Below are the code and all the weights of a small trained network. Each question names an input and a target symbol and asks about switching units off, where a switched-off unit gives its printed mean instead of its output.

import numpy as np


def w(rows, s, z=0):
    codes = np.array(rows[::2]) - 128.0
    scale = np.full(codes.shape[1], s)
    scale[-1] = z or s
    return codes * scale


def f(y):
    return np.maximum(y, 0)


def softmax(a):
    e = np.exp(a - a.max(-1, keepdims=True))
    return e / e.sum(-1, keepdims=True)


def log_softmax(a):
    a = a - a.max(-1, keepdims=True)
    return a - np.log(np.exp(a).sum(-1, keepdims=True))


def net(x, mask):
    ids = ['αβγδεζηθλξπστφψω'.index(c) for c in x.split()]
    T = len(ids)
    res = E[ids] + P[:T]
    r = res
    for j in range(3):
        rows = slice(2 * j, 2 * j + 2)
        q, k, v = (r @ M[0][rows].T for M in (Q, K, V))
        z = softmax(np.where(np.tri(T) > 0, q @ k.T / 2**0.5, -1e9)) @ v
        o = O[0][rows]
        res = res + np.where(mask[j], z, o[:, -1]) @ o[:, :-1]
    y = f(res @ A[0][:, :-1].T + A[0][:, -1])
    res = res + np.where(mask[3:19], y, B[0][:, -1]) @ B[0][:, :-1]
    return log_softmax(res[-1] @ U[:, :-1].T + U[:, -1])


Q, K, V, O, A, B = {}, {}, {}, {}, {}, {}
E = w([
[55,65,136],'α',
[185,94,27],'β',
[68,167,84],'γ',
[209,136,67],'δ',
[50,87,119],'ε',
[47,139,50],'ζ',
[91,106,87],'η',
[86,162,117],'θ',
[62,81,127],'λ',
[196,184,148],'ξ',
[84,150,99],'π',
[98,171,133],'σ',
[49,77,147],'τ',
[80,106,136],'φ',
[50,113,102],'ψ',
[75,251,104],'ω',
],0.017)
P = w([
[134,77,254],'0',
[103,84,185],'1',
[117,98,162],'2',
[114,120,141],'3',
[130,146,143],'4',
[130,156,123],'5',
[153,172,106],'6',
[159,187,101],'7',
[183,200,94],'8',
[174,219,78],'9',
[194,228,69],'10',
[188,240,40],'11',
[176,207,68],'12',
],0.0048)
Q[0] = w([
[157,141,193],'h1',
[39,110,185],'h1',
[255,88,173],'h2',
[18,89,63],'h2',
[146,13,140],'h3',
[172,121,129],'h3',
],0.015)
K[0] = w([
[69,114,106],'h1',
[113,150,176],'h1',
[55,11,115],'h2',
[190,200,9],'h2',
[179,49,144],'h3',
[117,108,111],'h3',
],0.013)
V[0] = w([
[85,80,7],'h1',
[168,52,2],'h1',
[34,175,125],'h2',
[127,57,88],'h2',
[118,157,120],'h3',
[163,164,119],'h3',
],0.0097)
O[0] = w([
[43,147,52,113],'h1',
[117,41,131,54],'h1',
[42,139,176,216],'h2',
[122,142,3,2],'h2',
[95,189,225,205],'h3',
[52,142,127,151],'h3',
],0.006,0.0035)
A[0] = w([
[158,124,174,112],'n1',
[118,138,159,91],'n2',
[157,110,107,205],'n3',
[92,175,177,105],'n4',
[72,91,124,54],'n5',
[84,188,144,161],'n6',
[194,109,132,137],'n7',
[118,173,111,100],'n8',
[105,147,44,135],'n9',
[103,41,180,124],'n10',
[219,246,87,110],'n11',
[100,171,137,62],'n12',
[38,115,129,102],'n13',
[117,45,68,4],'n14',
[111,116,100,70],'n15',
[142,110,133,175],'n16',
],0.013,0.012)
B[0] = w([
[152,163,125,139],'n1',
[181,135,8,137],'n2',
[30,235,139,180],'n3',
[170,93,102,192],'n4',
[147,47,9,134],'n5',
[228,105,152,250],'n6',
[19,115,92,139],'n7',
[112,94,152,153],'n8',
[204,116,153,168],'n9',
[33,155,164,151],'n10',
[61,83,156,210],'n11',
[2,23,114,144],'n12',
[179,66,82,173],'n13',
[234,170,244,134],'n14',
[234,135,135,130],'n15',
[124,208,92,159],'n16',
],0.0075,0.011)
U = w([
[105,128,104,117],'α',
[42,117,129,33],'β',
[64,114,131,83],'γ',
[113,241,203,223],'δ',
[122,185,193,149],'ε',
[198,187,107,13],'ζ',
[59,136,123,65],'η',
[89,152,68,96],'θ',
[162,137,131,129],'λ',
[45,103,154,1],'ξ',
[82,186,42,103],'π',
[175,17,252,82],'σ',
[140,131,101,51],'τ',
[203,164,144,175],'φ',
[151,127,73,246],'ψ',
[188,126,195,65],'ω',
],0.011,0.0061)

Each question gives the input, a string of symbols that net reads in full, and the target symbol t.
The units are the heads (2 rows each of Q, K, V and O) and the neurons (one row each of A and B). Each row of codes is followed by its name. A weight is (code - 128) times the scale printed after its matrix; where a second scale follows, it is the last column's (O, A, B and U).
mask holds one flag per unit, heads first, then neurons. A switched-off unit (its flag False) gives its mean, the last column of its rows in O or B, instead of its output. The means were averaged over made-up inputs and are rounded, as every weight is.
A unit's drop is (log p(t) with every unit on - log p(t) with that unit switched off) / (log p(t) with every unit on - log p(t) with every unit switched off).
The circuit of an input: a set's keep is (log p(t) with only the set's units on - log p(t) with every unit switched off) / (log p(t) with every unit on - log p(t) with every unit switched off). Starting from the 12 units with the biggest drops (on a tie, the unit counted first), units are removed one at a time, each time the one whose removal leaves the highest keep (on an exact tie, the one counted first), for as long as the keep stays at least 0.8.
units of the circuit, in order: the units of the circuit, biggest drop first
most important unit: the unit with the biggest drop
k most important neurons: the k neurons with the biggest drops, biggest first
which heads matter: for each layer, one digit per head in row order, 1 if its drop is at least 0.15 and else 0, layers parted by /
drop of u: that unit's drop, to one decimal
input ω ω θ θ, target σ: units of the circuit, in order : (h2, n6, n3)
input ψ ξ ω ξ ε φ λ θ ξ ζ, target δ: units of the circuit, in order : (h1, h2, n13, n4)
input θ ζ ω ζ, target σ: units of the circuit, in order : (h2, n6, n3, n13)
input ψ ξ π τ ξ ξ η φ ζ, target δ: 3 most important neurons : (n13, n4, n3)
input γ ξ σ ζ σ ζ ω ψ, target σ: units of the circuit, in order : (h2, n3, n13)
input ζ ζ ζ ε, target ψ: 2 most important neurons : (n13, n5)
input θ ψ ζ π ω ε π, target σ: units of the circuit, in order : (h2, n6, n3)
input ζ ω ω σ ψ, target σ: 2 most important neurons : (n6, n3)
input α β ξ ε θ φ ξ φ, target δ: most important unit : h2
input η π ω ψ π, target σ: 3 most important neurons : (n6, n3, n13)
input π λ λ α ζ, target ψ: which heads matter : 110
input θ ζ ζ, target ψ: which heads matter : 010
input τ ε λ ξ ε ψ ξ ξ π ξ ψ ψ, target δ: 2 most important neurons : (n13, n4)
input ξ ω θ ξ ψ ξ β λ ξ ψ, target δ: most important unit : h1
input ζ ω θ π ξ β ξ ξ ξ λ, target δ: drop of h1 : 0.4
input σ ξ ξ ε, target δ: drop of h1 : 0.8
input ξ ξ ξ, target δ: drop of n14 : 0.0
